Each row of numbers belongs to one of the nodes below and depends on some of the facts about them. Some rows are named. Which node is each other row?

Facts:
nidakin (γ a) (κ vosetum)
studrom (γ b) (κ beste) (Φ flupo)
rifir (γ a) (κ brere) (Φ bidro)
tepo (γ b) (κ zeklar) (Φ breklar)
kitas (γ b) (κ kidek) (Φ zufek)
flupo (γ b) (κ beste) (Φ gedes)
buple (γ a) (κ rifir)
skostu (γ b) (κ dralifler) (Φ brumo)
stogur (γ a) (κ studrom)
klutru (γ a) (κ mepla)
drisun (γ b) (κ mimek)
rizezek (γ a) (κ suno)
nodrok (γ b) (κ zeklar) (Φ rabus)
birir (γ b) (κ brofi) (Φ leve)
rupli (γ a)
skedrur (γ a) (κ drestabrun) (Φ tika)
kavin (γ a)
nubri (γ b) (κ valon)
neza (γ a) (κ suno) (Φ rizezek)
flaga (γ b) (κ flezil)
bidro (γ a) (κ brere) (Φ firutrim)
brebrikir (γ b) (κ bretu) (Φ fleskar)
zaklan (γ a) (κ brebrikir)
bragin (γ a) (κ beste) (Φ studrom)
leve (γ a) (κ brofi)
zatas (γ a) (κ duplek) (Φ sigem)
plazok (γ b) (κ firutrim)
bakodros (γ a) (κ rupli) (Φ doskin)
maravu (γ b) (κ zeklar)
zivuk (γ a) (κ suno) (Φ neza)
brazus (γ a) (κ rizezek) (Φ puvi)
vamegim (γ b) (κ lufli)
brenom (γ a) (κ mimek) (Φ morigrek)
brofi (γ b)
kluvalum (γ a)
laflel (γ a) (κ dralifler) (Φ skostu)
pidres (γ a) (κ duplek)
dralifler (γ a)
lufli (γ a) (κ mepla) (Φ klutru)
doskin (γ a) (κ rupli) (Φ valon)
fuvuvon (γ a) (κ duplek) (Φ zatas)
drostam (γ a) (κ dralifler) (Φ laflel)
pifon (γ a) (κ gralor) (Φ vadror)
kidek (γ a)
nugrok (γ a) (κ volin) (Φ grodruk)
gitagre (γ b) (κ vegrin)
nivel (γ b) (κ miflem) (Φ stalu)
britrakil (γ a) (κ vegrin) (Φ skezu)
breklar (γ b) (κ zeklar) (Φ fute)
nebrugrim (γ a) (κ klutru)
flerus (γ a) (κ brofi) (Φ dabo)
grugos (γ a) (κ birir)
veklus (γ a) (κ geplin)
mevi (γ a) (κ mimek) (Φ goflar)
druklun (γ a) (κ studrom) (Φ fuvom)
skeskaza (γ a) (κ miflem)
stuval (γ a)
beste (γ a)
fesan (γ a) (κ skedrur) (Φ tizo)
ludrutes (γ a) (κ bretu)
puvi (γ a) (κ rizezek) (Φ naskon)
bedil (γ a) (κ flezil) (Φ grebron)
rabus (γ b) (κ zeklar) (Φ trosko)
batar (γ a) (κ miflem) (Φ nivel)
gemuklu (γ b) (κ kavin)
pufamum (γ b) (κ mimek) (Φ brenom)
getro (γ a) (κ mimek) (Φ drisun)
trimu (γ a) (κ rifir) (Φ buple)
bituk (γ a) (κ volin) (Φ flose)
dabo (γ b) (κ brofi) (Φ seser)
kufigres (γ a) (κ gralor)
kevo (γ b) (κ skostu)
fuvom (γ a) (κ studrom) (Φ lesko)
tika (γ a) (κ drestabrun)
sigem (γ a) (κ duplek) (Φ pidres)
naskon (γ a) (κ rizezek) (Φ plopo)
vegrin (γ a) (κ kavin) (Φ gimuzul)
dumes (γ b) (κ vosetum) (Φ nidakin)
duplek (γ a)
sodo (γ a) (κ suno) (Φ zivuk)
gralor (γ a)
stalu (γ b) (κ miflem) (Φ tretil)
dasu (γ b) (κ valon) (Φ luflezor)
vadror (γ a) (κ gralor) (Φ kufigres)
tatuzi (γ b) (κ kluvalum) (Φ zeklar)
brere (γ a)
tudru (γ b) (κ valon) (Φ dasu)
gimuzul (γ a) (κ kavin) (Φ gemuklu)
flalik (γ b) (κ zufek) (Φ budron)
ferim (γ a) (κ vosetum) (Φ dumes)
volin (γ b) (κ brofi) (Φ birir)
kosuk (γ a) (κ sestem)
flezil (γ a) (κ brere) (Φ rifir)
skezu (γ b) (κ vegrin) (Φ zedrina)
brigrik (γ a) (κ zufek)
suno (γ b)
gaskim (γ a) (κ flezil) (Φ drefa)
fudo (γ a) (κ bretu) (Φ brebrikir)
budron (γ a) (κ zufek) (Φ stadragres)
zedrina (γ b) (κ vegrin) (Φ gatam)
tures (γ b) (κ brere) (Φ flezil)
pimal (γ a) (κ beste) (Φ bragin)
simas (γ b) (κ brere)
drestabrun (γ a)
dadim (γ a) (κ brebrikir) (Φ stagrir)
vosetum (γ a)
goflar (γ b) (κ mimek) (Φ getro)
brobar (γ a) (κ pidres)
geplin (γ a) (κ stuval)
valon (γ a) (κ rupli)
fleskar (γ b) (κ bretu) (Φ guste)
morigrek (γ a) (κ mimek) (Φ mevi)
grebron (γ a) (κ flezil) (Φ flaga)
nidrer (γ b) (κ brofi) (Φ volin)
tretil (γ b) (κ miflem) (Φ skeskaza)
stata (γ a) (κ laflel)
luflezor (γ a) (κ valon) (Φ nubri)
sestem (γ b) (κ vosetum) (Φ ferim)
trosko (γ b) (κ zeklar) (Φ maravu)
miflem (γ a) (κ stuval) (Φ geplin)
mimek (γ b) (κ stuval) (Φ miflem)
flose (γ a) (κ volin) (Φ nugrok)
zeklar (γ a) (κ kluvalum)
fosi (γ a) (κ leve) (Φ fovi)
saplak (γ b) (κ gedes)
plopo (γ a) (κ rizezek)
mepla (γ a)
gedes (γ a) (κ beste)
fovi (γ a) (κ leve)
grodruk (γ a) (κ volin)
gezes (γ b) (κ duplek) (Φ fuvuvon)
drutros (γ b) (κ gedes) (Φ saplak)
firutrim (γ b) (κ brere) (Φ simas)
zufek (γ b) (κ kidek)
seser (γ b) (κ brofi) (Φ nidrer)
fute (γ b) (κ zeklar) (Φ nodrok)
guste (γ b) (κ bretu) (Φ ludrutes)
tastabran (γ a) (κ miflem) (Φ batar)
gatam (γ a) (κ vegrin) (Φ gitagre)
drefa (γ a) (κ flezil) (Φ bedil)
triten (γ a) (κ tatuzi)
lesko (γ a) (κ studrom) (Φ stogur)
stagrir (γ b) (κ brebrikir) (Φ zaklan)
bretu (γ a)
tizo (γ b) (κ skedrur)
brumo (γ a) (κ dralifler)
lige (γ b) (κ skedrur) (Φ fesan)
stadragres (γ b) (κ zufek) (Φ brigrik)

Some rows with their names:
leve: -9,8,13,14,2,-3,11,-10,11,11,9,-14,0,2,0,-19,6,10,5,-15,-7,20,-14,4,2,4,-2,-5,-8,-12,-5,8,-8,4,-2,-3,-5,-11,5,-7,-8,7,-5,-7,8,-3,-9,-5,-12,-3
britrakil: 8,0,3,-13,0,11,-6,5,3,0,-4,7,1,-6,1,-2,3,3,3,7,-5,8,-2,12,1,3,-4,-3,6,-3,-1,-2,3,4,2,-6,8,3,-1,17,6,-10,-13,3,11,3,8,-5,-6,3
maravu: 2,-24,5,-2,10,-11,16,-7,-12,11,3,-19,10,-1,6,-5,15,-3,-5,7,4,-12,-22,-3,-7,-4,2,-4,-15,-7,-6,20,-13,-10,7,-6,-7,-3,18,-17,-16,31,3,4,3,8,-19,5,8,-7
drisun: -14,-8,-1,7,-1,-6,37,5,-16,0,6,-13,1,6,-6,-8,11,-3,-9,-16,1,-10,-12,-5,14,-5,3,-5,-25,1,-8,5,14,-13,3,5,16,7,9,-10,-2,19,10,-8,8,-10,-13,-3,4,-6
nodrok: 3,-20,-3,-3,9,-6,5,-3,-6,3,-5,-13,5,-7,3,3,9,-8,-9,14,4,-26,-5,-13,-12,-8,2,9,-4,-5,2,14,-14,-10,1,-7,-15,0,9,-9,-9,22,7,7,-7,4,-15,10,10,0
gedes: -12,-7,6,8,-5,4,1,-5,0,1,5,-14,-8,5,9,7,0,25,9,-8,10,13,5,5,4,3,8,4,-7,-2,-3,-9,-2,5,2,0,-14,-10,-4,-4,0,0,-1,-2,-2,3,-5,0,1,-6
flose: -3,18,2,13,1,-1,-10,-9,16,13,4,6,-4,-11,-5,-13,-11,-9,5,-4,-11,17,-1,0,0,4,-7,2,6,-1,5,12,-8,2,-4,-1,-5,-6,-5,1,-3,-7,9,-6,-10,-4,1,-3,-17,1
plazok: 11,11,-13,7,-4,-8,1,0,-9,-6,-6,5,6,18,-3,10,0,-10,-3,-5,-2,-13,-1,-8,-9,-8,0,-7,6,2,-2,-5,-3,-3,3,14,7,6,7,-19,-6,11,-1,2,0,8,-6,4,12,3
geplin: -8,0,8,0,7,1,11,6,0,-10,6,-2,-5,-2,-5,-10,1,1,0,-1,7,3,9,-1,10,5,2,1,-1,4,5,-1,4,-2,-6,-2,3,0,-3,4,7,-11,2,-3,0,-9,8,5,0,-3
breklar: 11,-20,-6,-9,9,-8,-4,-4,-10,9,-2,1,8,-11,4,6,0,-19,-7,21,3,-18,-8,-6,-9,-6,-1,2,-2,4,2,20,-9,-10,5,-4,-5,3,8,-6,-10,15,12,8,-10,10,-6,8,7,-4
drestabrun: 0,1,6,-2,2,2,-2,1,4,0,1,-1,-1,-1,2,-3,1,5,3,2,1,9,3,4,2,3,-1,0,3,-1,1,-1,-1,4,-2,-2,-3,-2,-2,6,1,-7,-6,1,3,2,4,-1,-3,0
pifon: 5,-1,0,-6,3,6,-8,-1,0,0,-4,8,-5,-4,-1,-1,2,0,8,3,-3,10,0,8,4,3,-5,-5,7,3,0,-2,-3,0,4,-2,3,1,-2,8,9,-6,-6,3,-1,1,4,-1,-9,-1
ludrutes: -4,2,7,6,0,7,11,1,4,-1,2,-14,-4,2,4,1,4,17,5,-4,4,11,3,5,2,1,3,6,-2,-8,-1,-1,-7,1,-2,-3,-7,-5,1,2,-4,-2,-4,-5,8,6,-4,1,2,-2
fuvom: -8,-14,2,-1,-4,-6,-18,-10,-3,6,7,4,-7,4,8,8,-9,11,9,-2,10,13,7,4,10,5,4,-2,-4,14,-2,-11,6,7,3,6,-14,-6,-12,-3,6,-7,3,6,-17,1,7,-4,-7,-7
dralifler: 1,1,6,-3,2,3,-2,0,5,-1,1,-1,-2,-1,2,-3,1,6,3,2,1,8,3,4,2,3,0,0,3,-2,1,-2,-1,4,-2,-3,-3,-2,-2,6,1,-7,-6,1,4,2,4,-1,-3,0
klutru: 4,2,6,-5,1,0,-5,0,5,3,2,3,0,-2,3,-2,-4,0,1,5,0,11,5,5,5,2,-2,1,3,2,1,2,2,4,-3,0,-3,0,-4,7,-1,-10,-3,3,1,5,8,-3,-4,0
skostu: -2,0,-4,0,-7,-5,-3,6,-1,-3,2,1,11,0,1,3,-7,-2,-9,2,-1,-20,-6,-7,-14,-1,6,0,-4,-4,-2,-1,7,2,0,-1,6,0,5,-6,-6,7,3,-3,2,-5,-1,0,12,5

Rows to name:
No name comes twice in this set of rows, the named rows included.
-10,-11,-7,2,-12,-9,-13,-2,-7,-1,6,2,7,5,6,11,-11,6,-4,-4,6,-19,-4,-7,-10,1,11,-3,-9,4,-4,-11,11,4,5,3,-2,-5,-1,-13,-1,9,7,-1,-11,-8,-2,-1,10,0  studrom
5,-19,-1,-6,11,-8,-1,-1,-9,1,0,-4,9,-10,3,1,2,-13,-6,18,6,-25,-8,-10,-14,-1,4,2,-1,-1,4,17,-13,-9,3,-8,-6,-2,10,-11,-9,16,9,5,-9,2,-7,14,13,-3  fute
3,-19,-3,1,6,-1,12,-3,-9,6,-3,-17,4,-8,6,8,7,-1,-4,12,6,-17,-10,-6,-12,-7,5,8,-8,-8,-1,17,-18,-12,6,-8,-9,-2,13,-11,-14,23,10,0,-3,10,-18,11,14,-5  rabus
-16,-13,5,5,-4,-3,-10,-10,0,0,4,-11,-10,7,8,6,1,21,7,-10,11,6,9,-2,7,3,7,4,-5,6,-2,-16,1,8,-1,4,-24,-10,-10,-6,7,1,-3,5,-13,-5,-2,-2,-4,-3  stogur
-2,6,-9,7,-9,-2,-4,-1,2,7,-2,4,7,-3,-2,3,-7,-7,-6,-4,-9,-13,-11,-6,-12,-3,0,1,-4,-5,-2,4,3,-1,3,0,6,0,3,-6,-6,11,8,-5,-2,-5,-7,-3,1,5  brofi
12,-22,-10,-12,9,-1,-7,-4,-13,7,-9,5,4,-14,1,7,5,-18,-1,19,0,-19,-13,-2,-11,-4,-3,-2,1,3,0,16,-13,-12,11,-8,1,4,9,-3,-1,19,7,8,-10,5,-10,8,3,-4  tepo
-11,17,5,19,1,1,-1,-9,20,7,1,-8,-7,-7,-5,-14,-1,2,2,-11,-10,9,1,-7,-3,2,-4,8,5,-9,4,6,-13,2,-8,-4,-14,-10,-5,-1,-3,0,3,-8,-6,-10,-8,-1,-15,4  grodruk
-13,-4,-8,6,-2,-1,25,8,-10,-8,-3,-8,-3,0,-9,0,5,-7,-13,-9,1,-23,3,-14,9,-8,3,8,-14,3,0,-1,12,-13,-3,3,7,9,0,-2,4,10,14,-4,-1,-14,-9,2,7,1  stalu
-6,9,-7,11,-7,-6,-5,-1,5,3,3,3,8,-5,-4,-3,-10,-8,-7,-4,-7,-17,-9,-10,-15,0,3,0,-2,-5,1,5,1,0,0,-2,5,-4,4,-11,-7,9,12,-8,-7,-11,-6,2,3,5  seser
-11,-9,-8,6,-12,-6,-5,-3,-4,1,-1,-7,2,6,5,11,-2,8,-6,-8,3,-20,-2,-11,-7,-5,7,5,-11,0,-5,-10,7,1,2,4,-9,-2,-1,-11,-2,16,4,2,-7,-6,-10,-3,7,3  flupo

The same nodes again, as new rows of numbers:
Some rows with their names:
kevo: 1,7,-10,7,-6,2,-10,-6,-8,-2,2,4,1,2,10,-5,0,0,-4,-3,-2,-2,-2,7,4,-4,2,1,3,7
tretil: -3,2,-9,11,-11,-7,4,-4,-12,-5,-2,1,-8,-1,18,8,-2,2,-3,-4,3,-4,3,9,3,-3,5,1,-1,10
flose: 0,-2,7,1,-9,-3,-2,5,3,4,3,1,4,4,-15,-4,-1,-2,4,-4,4,-2,-1,-3,5,7,0,-2,1,-1
bituk: 0,-1,8,1,-9,-1,-8,5,3,7,2,2,7,5,-17,-9,0,-3,5,-3,2,-1,-3,-4,4,7,-2,-2,0,-4
rabus: 2,0,-15,5,-15,1,8,-12,-9,-8,4,-2,-7,0,13,5,-5,0,-10,-1,1,-10,2,2,-3,1,3,1,1,16
laflel: -2,-6,8,-9,16,5,8,1,10,0,-3,1,5,-5,-2,3,5,-1,8,10,-2,4,-1,-2,-5,-4,-4,3,0,-8
stata: 6,0,1,4,0,-3,1,7,2,-1,3,-3,-2,3,-10,-1,1,2,-2,-4,1,0,0,-3,-1,3,2,-4,3,-6
stogur: 5,-6,-1,1,0,-5,2,5,-2,2,3,-1,-10,-6,-12,6,-3,2,-5,-8,7,2,6,-6,0,4,-2,-2,0,-1
gatam: 5,-10,1,-4,0,-7,9,6,3,-3,0,-3,-9,4,-3,-1,0,5,-3,-15,-1,-5,3,-5,5,2,6,-3,0,-2
zaklan: 0,0,-3,1,-5,-8,6,6,6,0,5,-4,-1,0,-12,-3,3,1,-3,-7,3,5,-3,1,-5,1,1,-2,0,-3
naskon: 1,2,0,-1,-3,-5,3,4,2,1,-3,-1,-3,8,-16,6,-5,7,-2,-1,3,-1,-2,-8,2,-1,-1,-6,4,-3
brofi: -1,-3,6,3,1,8,-2,-15,1,-4,-1,11,10,-6,14,4,4,-10,11,13,-4,-5,6,14,16,-5,-2,7,6,10
nebrugrim: 6,0,1,4,0,-3,0,7,2,-2,3,-3,-2,3,-11,-2,1,2,-3,-4,1,-1,0,-3,-1,3,1,-3,2,-5
kluvalum: 7,-9,6,-5,11,9,13,-5,9,-7,1,-4,2,-6,0,4,5,-2,1,17,-6,-5,0,-7,-11,1,-6,2,2,-5
valon: -1,-6,2,-11,29,12,10,7,1,-8,0,0,6,-4,4,4,-3,-1,13,11,9,2,1,1,-6,5,6,4,3,-13
getro: 2,-7,0,10,-5,-13,20,9,-3,-7,-2,-7,-14,-1,1,15,-1,5,-3,-5,8,-3,6,1,-2,4,6,-3,-1,-2
gimuzul: 2,-4,3,-4,-1,-3,-2,6,3,4,0,-2,-1,6,-8,-9,1,3,0,-10,-2,-2,-2,-7,1,3,1,-3,-1,-5

Rows to name:
No name comes twice in this set of rows, the named rows included.
4,-4,1,0,0,-4,-4,5,-2,5,3,-1,-7,-4,-13,1,-3,2,-4,-7,5,3,4,-8,-1,4,-4,-1,-1,-2  lesko
6,-13,10,-10,20,4,9,0,10,-4,-3,-1,-1,-2,5,-1,8,2,5,2,-10,-3,3,-2,3,-5,1,2,2,-9  kavin
1,-4,5,3,-8,-5,3,5,3,0,2,0,0,3,-13,1,-2,-2,2,-4,6,-3,2,-1,7,7,2,-3,2,0  nugrok
-4,-7,3,2,-1,4,13,-17,1,-8,-2,9,3,-9,17,16,-1,-9,8,11,2,-6,10,17,16,-4,3,7,6,15  volin
-5,10,-9,0,-2,7,-20,-2,-12,3,2,5,9,6,10,-14,-5,-1,4,-3,2,-1,-7,4,1,1,2,2,0,2  tudru
-4,4,-7,10,-12,-5,-1,-4,-12,-2,-2,2,-5,0,17,3,-1,1,-2,-4,1,-4,0,7,2,-3,3,1,-2,8  stalu
-5,-6,17,2,9,-1,8,6,3,2,-8,-1,2,-6,7,6,9,1,12,13,-3,2,-2,-4,-10,-3,-6,3,-5,-13  miflem
-5,5,-5,10,-12,-3,-7,-4,-12,1,-2,3,-2,1,15,-1,0,1,0,-3,0,-2,-2,5,1,-3,1,1,-3,6  nivel
-2,2,-8,0,-7,0,-7,-6,-8,1,0,3,-2,4,13,-6,-1,1,-3,-10,-4,-4,-1,5,7,-4,4,1,0,8  gemuklu
6,-2,5,5,-5,-3,0,6,3,-1,4,-1,1,4,-12,-1,0,-1,1,-3,3,-2,1,-1,5,6,1,-4,4,-2  grugos
-5,1,-1,-7,3,14,-6,-16,-1,1,-1,5,11,-5,18,-6,3,-5,4,16,-10,-3,-6,0,-7,-7,-8,8,-1,5  tatuzi

The same nodes again, as new rows of numbers:
Some nodes and their rows:
pufamum: -1,5,-1,5,-14,25,-19,-12,1,12,25,-7,1
brenom: -5,20,-5,15,-24,30,-11,-6,13,9,36,-1,1
vegrin: -8,2,-11,17,-21,30,-3,16,7,-7,31,18,-1
maravu: 18,8,-3,18,-13,24,-2,-3,-13,-6,15,-16,-7
zeklar: 10,16,-19,22,-23,36,10,8,-12,-24,31,1,-6
nodrok: 12,5,-2,14,-17,28,-3,-3,-13,-1,10,-13,-6
klutru: 7,7,-15,21,-16,25,-1,15,6,-17,45,10,-3
suno: 5,-9,-4,8,-10,19,-6,7,-8,-10,33,8,-5
bakodros: -4,11,-2,21,-26,27,-4,9,13,9,23,5,-1
tretil: 10,8,-2,10,-8,20,-17,-12,2,4,33,-12,-1
getro: 4,24,-6,19,-19,26,-10,-6,14,2,43,-5,0
volin: 8,-16,-17,9,-19,7,-7,16,-7,-8,37,-6,4
veklus: 0,20,-1,18,-24,24,-6,-2,10,5,40,0,-2
lesko: 0,14,3,27,-16,21,-5,10,17,-3,27,5,-4
guste: 12,0,2,17,-10,17,-11,2,2,2,22,-7,-4
plazok: 17,-2,4,11,-15,21,-8,4,-1,15,27,-1,-8
tudru: 2,-4,3,12,-14,22,-11,3,1,10,13,-3,-2

Which node is each row?
No name comes twice in this set of rows, the named rows included.
-4,-1,-13,-3,-11,30,-19,-11,-5,-1,39,3,3  mimek
12,1,5,20,-4,14,-11,2,4,-4,23,-6,-5  saplak
-7,10,1,22,-22,26,-6,9,15,6,21,8,-2  pimal
-2,3,-15,17,-21,29,-1,15,5,-11,38,15,-1  laflel
7,4,-2,13,-19,29,-3,-3,-13,2,6,-11,-5  breklar
14,-1,-16,13,-24,39,-1,21,9,11,42,21,-5  flezil
5,-8,-3,12,-21,12,-10,7,0,11,20,-10,2  dabo
1,10,-13,17,-26,32,7,9,-8,-15,35,9,-6  kluvalum
28,-1,0,16,-10,22,-10,7,3,13,30,-4,-8  flaga
1,-13,-10,5,-12,26,-9,8,-6,-5,25,9,-1  sestem

